Here is a tiny trained network, its code and every weight. The questions are about switching its units off for an input and a target symbol, where a switched-off unit gives its printed mean instead of its output.

import numpy as np


def w(rows, s, z=0):
    codes = np.array(rows[::2]) - 128.0
    scale = np.full(codes.shape[1], s)
    scale[-1] = z or s
    return codes * scale


def norm(h):
    return h / np.sqrt((h * h).mean(-1, keepdims=True) + 1e-5)


def f(y):
    return y / 2 * (1 + np.tanh(0.7978845608 * (y + 0.044715 * y**3)))


def softmax(a):
    e = np.exp(a - a.max(-1, keepdims=True))
    return e / e.sum(-1, keepdims=True)


def log_softmax(a):
    a = a - a.max(-1, keepdims=True)
    return a - np.log(np.exp(a).sum(-1, keepdims=True))


def net(x, mask):
    ids = ['ΓΘΠΦβηλτψ'.index(c) for c in x.split()]
    T = len(ids)
    res = E[ids] + P[:T]
    u = 0
    for l in range(3):
        q, k, v = (norm(res) @ M[l].T for M in (Q, K, V))
        z = softmax(np.where(np.tri(T) > 0, q @ k.T / 2**0.5, -1e9)) @ v
        res = res + np.where(mask[u], z, O[l][:, -1]) @ O[l][:, :-1]
        u += 1
        y = f(norm(res) @ A[l][:, :-1].T + A[l][:, -1])
        res = res + np.where(mask[u : u + 8], y, B[l][:, -1]) @ B[l][:, :-1]
        u += 8
    return log_softmax(norm(res)[-1] @ U[:, :-1].T + U[:, -1])


Q, K, V, O, A, B = {}, {}, {}, {}, {}, {}
E = w([
[107,123,168,253,148,182],'Γ',
[131,59,152,109,102,101],'Θ',
[84,119,99,130,201,141],'Π',
[72,102,82,79,134,52],'Φ',
[150,145,160,108,115,97],'β',
[170,145,84,130,80,173],'η',
[107,132,74,134,203,109],'λ',
[141,169,106,97,172,73],'τ',
[80,128,114,196,130,77],'ψ',
],0.026)
P = w([
[97,173,65,254,193,61],'0',
[102,62,132,115,126,94],'1',
[106,46,131,121,113,114],'2',
[78,61,124,108,117,128],'3',
[51,83,127,93,119,144],'4',
[87,78,103,113,104,145],'5',
[71,96,110,107,112,161],'6',
],0.0096)
Q[0] = w([
[86,78,81,90,65,253],'L0H1',
[133,126,157,118,147,139],'L0H1',
],0.012)
K[0] = w([
[254,178,24,129,51,242],'L0H1',
[157,109,222,84,146,170],'L0H1',
],0.0033)
V[0] = w([
[37,73,108,96,134,104],'L0H1',
[42,65,243,136,255,54],'L0H1',
],0.0085)
O[0] = w([
[175,90,127,125,121,113,255],'L0H1',
[136,121,251,40,184,138,182],'L0H1',
],0.013,0.0036)
A[0] = w([
[119,181,168,63,56,104,125],'L0N1',
[102,147,88,61,92,67,153],'L0N2',
[46,74,141,158,158,179,134],'L0N3',
[96,131,195,215,70,167,144],'L0N4',
[124,121,117,110,51,142,110],'L0N5',
[123,207,211,134,116,125,109],'L0N6',
[152,142,48,31,160,142,254],'L0N7',
[204,253,57,169,103,102,159],'L0N8',
],0.014,0.0036)
B[0] = w([
[128,107,199,153,132,196,174],'L0N1',
[167,120,170,181,94,88,196],'L0N2',
[152,58,174,112,134,132,243],'L0N3',
[75,133,149,95,134,81,204],'L0N4',
[92,114,67,130,144,115,160],'L0N5',
[153,107,85,109,52,131,175],'L0N6',
[134,54,168,120,61,133,253],'L0N7',
[199,132,121,140,6,121,223],'L0N8',
],0.017,0.0053)
Q[1] = w([
[147,48,191,160,4,116],'L1H1',
[114,175,50,124,142,138],'L1H1',
],0.038)
K[1] = w([
[151,255,4,179,207,150],'L1H1',
[85,124,133,98,120,188],'L1H1',
],0.026)
V[1] = w([
[127,173,131,156,137,6],'L1H1',
[86,47,68,159,235,93],'L1H1',
],0.023)
O[1] = w([
[137,99,11,84,100,79,209],'L1H1',
[226,104,110,162,58,174,4],'L1H1',
],0.013,0.0044)
A[1] = w([
[220,122,111,151,197,202,69],'L1N1',
[153,134,219,62,138,179,105],'L1N2',
[136,143,113,123,5,157,109],'L1N3',
[89,150,112,79,109,27,70],'L1N4',
[143,143,45,163,97,204,89],'L1N5',
[77,221,167,83,157,163,6],'L1N6',
[46,59,50,213,155,176,81],'L1N7',
[148,70,123,56,96,86,186],'L1N8',
],0.015,0.0023)
B[1] = w([
[64,119,251,86,118,86,148],'L1N1',
[175,195,82,175,156,25,237],'L1N2',
[64,107,130,137,200,160,189],'L1N3',
[138,50,193,72,115,42,196],'L1N4',
[46,173,129,113,68,89,164],'L1N5',
[32,126,180,217,125,160,133],'L1N6',
[84,156,75,159,212,129,178],'L1N7',
[164,133,80,209,174,160,250],'L1N8',
],0.017,0.012)
Q[2] = w([
[155,64,50,4,153,138],'L2H1',
[43,239,95,124,64,124],'L2H1',
],0.02)
K[2] = w([
[106,45,27,125,46,112],'L2H1',
[254,102,217,135,154,193],'L2H1',
],0.021)
V[2] = w([
[135,108,119,7,132,14],'L2H1',
[161,198,66,221,251,101],'L2H1',
],0.02)
O[2] = w([
[158,158,94,7,153,66,152],'L2H1',
[149,224,81,155,127,84,255],'L2H1',
],0.019,0.016)
A[2] = w([
[186,64,107,42,142,76,82],'L2N1',
[57,3,155,113,145,185,252],'L2N2',
[18,180,122,92,255,217,118],'L2N3',
[176,75,196,167,215,87,138],'L2N4',
[54,178,74,155,167,205,56],'L2N5',
[200,87,119,178,115,187,59],'L2N6',
[113,93,11,121,14,200,60],'L2N7',
[123,144,70,50,12,167,60],'L2N8',
],0.017,0.0028)
B[2] = w([
[116,141,128,172,140,199,202],'L2N1',
[203,114,84,140,115,24,201],'L2N2',
[82,170,207,205,68,164,151],'L2N3',
[115,161,124,85,115,202,252],'L2N4',
[230,119,162,128,151,173,150],'L2N5',
[85,148,136,117,166,81,167],'L2N6',
[105,165,128,90,4,146,177],'L2N7',
[31,150,132,142,123,147,154],'L2N8',
],0.028,0.011)
U = w([
[122,112,157,252,126,159,102],'Γ',
[188,195,140,144,120,74,72],'Θ',
[145,147,202,117,105,176,251],'Π',
[148,92,57,140,147,195,80],'Φ',
[57,129,229,158,123,89,88],'β',
[46,84,82,161,163,118,132],'η',
[175,59,184,155,68,103,207],'λ',
[107,106,146,34,133,98,73],'τ',
[100,127,107,138,35,144,173],'ψ',
],0.011,0.0029)

Each question gives the input, a string of symbols that net reads in full, and the target symbol t.
The units are the heads (2 rows each of Q, K, V and O) and the neurons (one row each of A and B). Each row of codes is followed by its name. A weight is (code - 128) times the scale printed after its matrix; where a second scale follows, it is the last column's (O, A, B and U).
mask holds one flag per unit, layer by layer, with each layer's heads first. A switched-off unit (its flag False) gives its mean, the last column of its rows in O or B, instead of its output. The means were averaged over made-up inputs and are rounded, as every weight is.
A unit's drop is (log p(t) with every unit on - log p(t) with that unit switched off) / (log p(t) with every unit on - log p(t) with every unit switched off).
The circuit of an input: a set's keep is (log p(t) with only the set's units on - log p(t) with every unit switched off) / (log p(t) with every unit on - log p(t) with every unit switched off). Starting from the 12 units with the biggest drops (on a tie, the unit counted first), units are removed one at a time, each time the one whose removal leaves the highest keep (on an exact tie, the one counted first), for as long as the keep stays at least 0.8.
units of the circuit, in order: the units of the circuit, biggest drop first
unit that matters most: the unit with the biggest drop
top k neurons: the k neurons with the biggest drops, biggest first
k most important neurons of layer l: the k neurons of layer l with the biggest drops, biggest first
drop of u: that unit's drop, to one decimal
input β τ τ, target β: unit that matters most : L1H1
input τ β Φ, target τ: units of the circuit, in order : L2H1; L1N4
input τ η Θ Π Π, target Γ: units of the circuit, in order : L0H1; L1N7; L2N3; L2N5
input Γ Φ τ Θ Θ τ, target Γ: top 4 neurons : L0N7; L0N8; L0N4; L0N3
input β Φ τ, target β: top 4 neurons : L0N7; L0N6; L0N1; L1N6
input Φ τ β Γ, target Φ: units of the circuit, in order : L1H1; L2N1; L1N2; L2H1
input Π Π Π, target Π: units of the circuit, in order : L1H1; L0H1; L2N4
input Θ λ η Θ Θ λ, target Φ: top 3 neurons : L0N7; L0N8; L2N4
input η Θ τ ψ, target τ: units of the circuit, in order : L1N4; L1H1; L2H1; L0N3
input Π Γ ψ Θ λ, target Π: top 3 neurons : L0N7; L1N2; L1N1
input ψ Θ ψ Π Π, target ψ: 2 most important neurons of layer 1 : L1N2; L1N4
input η ψ Φ λ Φ, target λ: top 3 neurons : L1N2; L0N8; L0N2
input ψ β λ λ λ, target ψ: top 2 neurons : L2N7; L0N8
input λ Θ η Γ Θ Π, target Γ: unit that matters most : L1N7
input Θ η Φ τ, target Π: units of the circuit, in order : L0H1; L2N4; L2H1; L1N5
input β Θ β η ψ, target τ: top 2 neurons : L0N8; L2N4
input Θ τ η λ Φ Π Γ, target β: top 2 neurons : L0N8; L0N4
input ψ Θ ψ, target ψ: top 2 neurons : L2N7; L0N8
input β β β Π Θ ψ, target β: top 2 neurons : L0N6; L0N1
input Φ ψ λ λ Φ, target Φ: top 2 neurons : L1N8; L2N1
input Γ Π τ, target Γ: top 2 neurons : L0N7; L0N4
input λ λ λ Θ ψ λ Π, target λ: top 2 neurons : L2N2; L1N1
input τ η Γ τ, target Π: top 3 neurons : L0N8; L2N4; L0N7
input η λ τ Γ Γ, target β: 4 most important neurons of layer 0 : L0N8; L0N4; L0N3; L0N7
input λ Θ Θ τ Φ λ, target λ: top neuron : L2N2
input Θ Θ β τ η Θ, target η: drop of L0N8 : 0.6
input λ Θ Θ Θ, target λ: drop of L1H1 : 1.4
input λ η λ, target Φ: drop of L0N4 : 0.0
input λ β ψ τ, target λ: drop of L1N1 : 0.1
